Here is a tiny trained network, its code and every weight. The questions are about switching its units off for an input and a target symbol, where a switched-off unit gives its printed mean instead of its output.

import numpy as np


def w(rows, s, z=0):
    codes = np.array(rows[::2]) - 128.0
    scale = np.full(codes.shape[1], s)
    scale[-1] = z or s
    return codes * scale


def norm(h):
    return h / np.sqrt((h * h).mean(-1, keepdims=True) + 1e-5)


def softmax(a):
    e = np.exp(a - a.max(-1, keepdims=True))
    return e / e.sum(-1, keepdims=True)


def log_softmax(a):
    a = a - a.max(-1, keepdims=True)
    return a - np.log(np.exp(a).sum(-1, keepdims=True))


def net(x, mask):
    ids = ['Παβγδεζηξτφω'.index(c) for c in x.split()]
    T = len(ids)
    res = E[ids] + P[:T]
    u = 0
    for l in range(3):
        r = norm(res)
        for j in range(2):
            rows = slice(2 * j, 2 * j + 2)
            q, k, v = (r @ M[l][rows].T for M in (Q, K, V))
            z = softmax(np.where(np.tri(T) > 0, q @ k.T / 2**0.5, -1e9)) @ v
            o = O[l][rows]
            res = res + np.where(mask[u + j], z, o[:, -1]) @ o[:, :-1]
        u += 2
    return log_softmax(norm(res)[-1] @ U[:, :-1].T + U[:, -1])


Q, K, V, O = {}, {}, {}, {}
E = w([
[131,93,174,153,85,145,173,102,113,161,192],'Π',
[71,121,156,132,183,182,59,146,66,226,86],'α',
[116,143,131,254,112,134,171,175,159,115,125],'β',
[168,146,114,103,63,169,132,207,84,107,130],'γ',
[121,123,82,194,83,120,55,91,127,88,187],'δ',
[119,103,110,193,182,70,139,62,168,152,150],'ε',
[51,69,160,91,154,145,101,143,132,49,99],'ζ',
[61,45,70,101,105,74,144,174,137,144,127],'η',
[119,178,149,126,106,39,125,122,76,122,140],'ξ',
[142,177,94,98,180,131,160,142,172,112,252],'τ',
[186,150,60,155,176,94,100,179,151,99,81],'φ',
[145,130,35,162,129,129,208,68,60,105,112],'ω',
],0.0068)
P = w([
[253,125,179,175,151,106,117,125,87,125,146],'0',
[142,171,100,171,108,119,127,126,133,141,170],'1',
[100,168,98,166,119,133,147,132,106,109,169],'2',
[75,173,104,144,125,139,157,140,115,117,164],'3',
[55,167,89,142,134,145,155,146,117,107,168],'4',
[21,182,63,128,126,154,181,152,132,110,168],'5',
],0.0039)
Q[0] = w([
[216,136,222,86,164,185,107,46,161,166,68],'L0H0',
[99,149,63,199,130,90,199,156,103,16,213],'L0H0',
[107,190,33,254,156,98,161,177,63,123,245],'L0H1',
[63,189,58,240,163,105,123,200,10,123,227],'L0H1',
],0.0053)
K[0] = w([
[128,213,86,148,115,137,153,117,144,163,151],'L0H0',
[116,2,156,107,130,103,135,165,114,103,108],'L0H0',
[17,84,141,84,148,153,98,136,152,103,86],'L0H1',
[47,78,162,90,165,151,97,134,117,90,94],'L0H1',
],0.0086)
V[0] = w([
[106,63,61,127,99,51,133,188,120,217,138],'L0H0',
[70,3,112,132,152,86,125,199,63,126,149],'L0H0',
[126,236,144,137,162,217,97,73,101,187,104],'L0H1',
[106,140,36,104,68,101,145,157,165,230,153],'L0H1',
],0.0042)
O[0] = w([
[172,81,60,148,77,22,139,219,70,193,210,172],'L0H0',
[102,65,92,57,167,75,142,200,100,218,180,249],'L0H0',
[149,252,118,189,166,190,135,73,133,75,190,20],'L0H1',
[206,127,78,199,69,52,136,149,128,231,204,177],'L0H1',
],0.004,0.0016)
Q[1] = w([
[76,151,204,72,93,89,136,100,107,124,97],'L1H0',
[57,69,183,13,254,133,85,157,159,40,28],'L1H0',
[138,224,101,174,139,117,143,123,92,137,200],'L1H1',
[38,133,139,80,221,176,133,151,125,55,121],'L1H1',
],0.0076)
K[1] = w([
[155,146,181,123,85,86,152,112,76,102,140],'L1H0',
[244,116,185,144,153,111,119,110,134,82,117],'L1H0',
[69,141,105,138,143,165,104,140,108,183,108],'L1H1',
[183,121,196,115,187,149,111,138,113,109,140],'L1H1',
],0.011)
V[1] = w([
[135,24,146,133,58,247,197,69,128,172,182],'L1H0',
[174,58,2,106,155,198,112,153,254,116,72],'L1H0',
[246,191,136,103,90,99,190,120,231,74,198],'L1H1',
[145,200,152,156,241,233,36,129,57,245,147],'L1H1',
],0.0042)
O[1] = w([
[125,2,160,129,104,192,221,116,142,82,193,103],'L1H0',
[135,75,73,159,244,125,117,214,139,26,161,2],'L1H0',
[179,171,164,50,143,49,152,137,209,59,162,189],'L1H1',
[181,184,140,199,186,236,132,157,36,227,227,141],'L1H1',
],0.0058,0.0034)
Q[2] = w([
[63,96,191,130,188,195,125,149,171,109,76],'L2H0',
[206,120,97,251,60,107,145,106,210,140,194],'L2H0',
[79,128,145,39,255,178,68,154,130,127,110],'L2H1',
[81,74,202,40,93,194,140,154,66,146,60],'L2H1',
],0.0079)
K[2] = w([
[172,119,192,198,148,145,131,114,135,92,131],'L2H0',
[5,111,78,121,127,165,151,150,182,165,175],'L2H0',
[232,139,186,154,187,118,91,120,127,96,131],'L2H1',
[207,99,181,134,85,123,137,110,94,122,105],'L2H1',
],0.011)
V[2] = w([
[197,168,26,94,107,132,216,139,54,106,66],'L2H0',
[127,88,61,66,182,94,103,5,119,142,176],'L2H0',
[184,145,91,144,34,170,14,127,92,71,152],'L2H1',
[81,136,153,3,115,173,114,204,74,87,157],'L2H1',
],0.0049)
O[2] = w([
[236,148,109,117,117,148,220,133,33,102,31,115],'L2H0',
[156,71,130,62,194,105,50,17,49,127,150,137],'L2H0',
[134,109,111,148,26,137,22,142,90,2,197,198],'L2H1',
[146,151,24,28,64,193,128,143,164,158,139,3],'L2H1',
],0.0056,0.0044)
U = w([
[139,42,217,79,45,199,209,65,184,164,167,137],'Π',
[142,169,97,203,142,231,124,126,52,228,191,126],'α',
[69,153,186,231,105,120,200,202,200,105,103,109],'β',
[218,149,101,72,2,215,143,218,149,89,108,124],'γ',
[97,85,133,146,74,123,27,84,115,31,207,101],'δ',
[117,56,208,153,242,77,110,41,158,179,120,104],'ε',
[36,103,64,73,158,210,101,111,189,147,51,254],'ζ',
[142,38,70,110,96,46,138,209,98,225,147,112],'η',
[108,223,167,95,37,77,94,57,129,199,60,109],'ξ',
[152,209,121,35,192,119,184,113,184,106,238,105],'τ',
[165,192,51,142,228,82,57,203,130,85,60,89],'φ',
[171,78,110,138,150,144,221,57,32,61,60,133],'ω',
],0.0059,0.0035)

Each question gives the input, a string of symbols that net reads in full, and the target symbol t.
The units are the heads (2 rows each of Q, K, V and O). Each row of codes is followed by its name. A weight is (code - 128) times the scale printed after its matrix; where a second scale follows, it is the last column's (O and U).
mask holds one flag per head, layer by layer. A switched-off head (its flag False) gives its mean, the last column of its rows in O, instead of its output. The means were averaged over made-up inputs and are rounded, as every weight is.
A unit's drop is (log p(t) with every unit on - log p(t) with that unit switched off) / (log p(t) with every unit on - log p(t) with every unit switched off).
The circuit of an input: a set's keep is (log p(t) with only the set's units on - log p(t) with every unit switched off) / (log p(t) with every unit on - log p(t) with every unit switched off). Starting from all 6 units, units are removed one at a time, each time the one whose removal leaves the highest keep (on an exact tie, the one counted first), for as long as the keep stays at least 0.8.
units of the circuit, in order: the units of the circuit, biggest drop first
which heads matter: for each layer, one digit per head in row order, 1 if its drop is at least 0.15 and else 0, layers parted by /
drop when u is switched off: that unit's drop, to one decimal
input δ δ δ δ α, target α: which heads matter	01 / 01 / 00
input η δ ξ β, target η: which heads matter	10 / 00 / 00
input Π η δ δ β δ, target η: units of the circuit, in order	[L0H0]
input ω ζ ξ, target ω: which heads matter	01 / 00 / 10
input ε ξ ω β ζ Π, target ε: which heads matter	11 / 00 / 01
input δ φ ξ ζ φ, target δ: units of the circuit, in order	[L0H1, L2H1]
input ε Π ζ δ, target ε: which heads matter	01 / 00 / 01
input γ ζ ξ δ ε, target γ: units of the circuit, in order	[L0H1, L2H1, L2H0]
input Π ε ζ δ γ ξ, target Π: which heads matter	00 / 10 / 00
input ζ τ δ φ ξ, target ζ: units of the circuit, in order	[L0H1, L2H1]
input δ ω δ α γ, target α: which heads matter	00 / 01 / 00
input α β ε, target α: which heads matter	01 / 01 / 00
input ξ ζ β ξ τ, target ξ: which heads matter	01 / 10 / 00
input γ δ α ζ ξ, target γ: which heads matter	01 / 00 / 11
input α γ ε, target α: units of the circuit, in order	[L1H1]
input Π β δ γ ζ τ, target Π: units of the circuit, in order	[L0H1, L1H0]
input δ ζ β, target δ: units of the circuit, in order	[L0H1, L2H1, L0H0]
input δ ζ ξ η, target δ: which heads matter	00 / 00 / 01
input Π τ β ξ ζ, target Π: drop when L2H1 is switched off	0.0
input ε α ω, target α: drop when L1H1 is switched off	0.6
input γ α Π ω ω, target α: drop when L1H1 is switched off	0.7
